Below is a small trained network, with its code and all its weights. Each question gives an input and a class and asks what happens when units are switched off, that is, made to give their printed mean instead of their output.

import numpy as np


def w(rows, s, z=0):
    codes = np.array(rows[::2]) - 128.0
    scale = np.full(codes.shape[1], s)
    scale[-1] = z or s
    return codes * scale


def norm(h):
    return h / np.sqrt((h * h).mean(-1, keepdims=True) + 1e-5)


def f(y):
    return np.maximum(y, 0)


def log_softmax(a):
    a = a - a.max(-1, keepdims=True)
    return a - np.log(np.exp(a).sum(-1, keepdims=True))


def net(x, mask):
    res = np.array(x, float).reshape(1, 5) / 4 @ E
    u = 0
    for l in range(3):
        y = f(norm(res) @ A[l][:, :-1].T + A[l][:, -1])
        res = res + np.where(mask[u : u + 10], y, B[l][:, -1]) @ B[l][:, :-1]
        u += 10
    return log_softmax(norm(res)[-1] @ U[:, :-1].T + U[:, -1])


A, B = {}, {}
E = w([
[133,172,28,211,218,42],'x0',
[59,167,200,72,69,133],'x1',
[255,85,197,63,119,145],'x2',
[193,144,131,101,88,227],'x3',
[117,143,138,67,210,173],'x4',
],0.0065)
A[0] = w([
[84,211,116,43,237,234,71],'0.n0',
[128,253,107,161,123,86,66],'0.n1',
[157,81,124,81,217,113,76],'0.n2',
[245,113,163,116,82,179,1],'0.n3',
[183,111,87,123,112,215,112],'0.n4',
[100,168,132,127,164,65,108],'0.n5',
[255,71,142,114,245,164,67],'0.n6',
[117,159,123,168,75,151,54],'0.n7',
[138,98,120,117,138,141,77],'0.n8',
[98,134,233,94,131,41,108],'0.n9',
],0.0078,0.0042)
B[0] = w([
[153,167,165,161,199,114,253],'0.n0',
[169,154,61,144,177,130,204],'0.n1',
[164,187,63,102,79,138,188],'0.n2',
[143,2,189,104,87,121,229],'0.n3',
[174,148,168,80,115,148,220],'0.n4',
[176,127,173,153,124,162,199],'0.n5',
[44,160,72,83,93,45,250],'0.n6',
[145,118,83,116,119,149,161],'0.n7',
[142,182,131,106,91,146,135],'0.n8',
[127,110,181,88,81,114,217],'0.n9',
],0.0084,0.0042)
A[1] = w([
[132,164,139,83,88,127,193],'1.n0',
[195,113,133,150,130,128,24],'1.n1',
[125,143,81,167,109,118,164],'1.n2',
[109,141,105,198,106,72,39],'1.n3',
[80,145,7,124,156,81,75],'1.n4',
[74,124,149,149,157,179,130],'1.n5',
[128,96,104,202,70,146,95],'1.n6',
[129,94,117,143,109,126,70],'1.n7',
[95,164,131,93,118,150,7],'1.n8',
[41,148,178,105,75,84,209],'1.n9',
],0.011,0.0019)
B[1] = w([
[177,138,108,253,102,128,213],'1.n0',
[142,88,121,178,189,36,151],'1.n1',
[131,115,44,126,101,109,190],'1.n2',
[151,141,73,65,64,102,188],'1.n3',
[86,194,129,105,71,77,253],'1.n4',
[84,62,211,214,165,38,157],'1.n5',
[58,178,85,78,202,141,174],'1.n6',
[20,106,102,180,98,143,145],'1.n7',
[204,94,93,154,115,119,151],'1.n8',
[201,94,112,99,66,96,229],'1.n9',
],0.0074,0.0068)
A[2] = w([
[214,2,155,104,107,149,5],'2.n0',
[146,179,125,81,155,116,81],'2.n1',
[183,184,30,87,107,33,77],'2.n2',
[68,58,227,120,61,85,32],'2.n3',
[215,88,164,185,26,175,151],'2.n4',
[141,45,180,129,57,110,115],'2.n5',
[133,177,91,94,193,236,101],'2.n6',
[195,109,157,97,138,137,164],'2.n7',
[106,130,102,190,88,249,47],'2.n8',
[111,88,125,51,159,180,44],'2.n9',
],0.0076,0.002)
B[2] = w([
[94,104,182,126,143,88,208],'2.n0',
[21,145,105,196,144,182,152],'2.n1',
[128,138,115,157,66,150,254],'2.n2',
[188,42,185,172,104,120,191],'2.n3',
[173,35,118,120,150,150,235],'2.n4',
[159,57,203,162,91,118,215],'2.n5',
[195,52,199,188,188,165,142],'2.n6',
[160,149,144,242,96,30,175],'2.n7',
[149,53,80,1,130,208,142],'2.n8',
[73,131,210,161,132,54,134],'2.n9',
],0.0064,0.0085)
U = w([
[95,82,93,84,150,210,2],'0',
[101,184,35,152,92,69,199],'1',
[121,163,167,185,249,136,90],'2',
[174,17,197,146,88,89,167],'3',
],0.017,0.0063)

Each question gives the input, the list of numbers given to net, and the class t.
The units are the neurons (one row each of A and B). Each row of codes is followed by its name. A weight is (code - 128) times the scale printed after its matrix; where a second scale follows, it is the last column's (A, B and U).
mask holds one flag per neuron, layer by layer. A switched-off neuron (its flag False) gives its mean, the last column of its row in B, instead of its output. The means were averaged over made-up inputs and are rounded, as every weight is.
A unit's drop is (log p(t) with every unit on - log p(t) with that unit switched off) / (log p(t) with every unit on - log p(t) with every unit switched off).
The circuit of an input: a set's keep is (log p(t) with only the set's units on - log p(t) with every unit switched off) / (log p(t) with every unit on - log p(t) with every unit switched off). Starting from the 12 units with the biggest drops (on a tie, the unit counted first), units are removed one at a time, each time the one whose removal leaves the highest keep (on an exact tie, the one counted first), for as long as the keep stays at least 0.8.
units of the circuit, in order: the units of the circuit, biggest drop first
unit that matters most: the unit with the biggest drop
top k neurons: the k neurons with the biggest drops, biggest first
k most important neurons of layer l: the k neurons of layer l with the biggest drops, biggest first
drop of u: that unit's drop, to one decimal
input [-1,6,-4,2,7], class 2: top neuron : (0.n0)
input [0,1,-7,-4,7], class 2: units of the circuit, in order : (0.n6; 0.n0)
input [0,-1,0,1,7], class 1: top 2 neurons : (0.n6; 0.n2)
input [-6,2,-6,4,7], class 2: units of the circuit, in order : (0.n0; 0.n3; 2.n5)
input [4,8,1,-6,8], class 2: top 2 neurons : (0.n0; 0.n3)
input [2,1,3,-1,-6], class 1: top 2 neurons : (1.n6; 0.n3)
input [-5,-1,-3,6,7], class 2: 2 most important neurons of layer 0 : (0.n0; 0.n9)
input [0,-1,-5,-1,5], class 2: top 2 neurons : (0.n0; 0.n6)
input [-1,3,-6,-8,4], class 3: top 2 neurons : (0.n6; 0.n5)
input [-6,0,-5,3,6], class 2: 4 most important neurons of layer 0 : (0.n0; 0.n3; 0.n6; 0.n9)
input [-1,-6,4,1,7], class 1: drop of 0.n6 : 0.8
input [3,-4,4,3,-1], class 1: drop of 0.n9 : 0.1
input [-3,-5,4,-8,8], class 1: drop of 2.n8 : 0.0
input [-1,0,-4,8,-8], class 0: unit that matters most : 1.n6
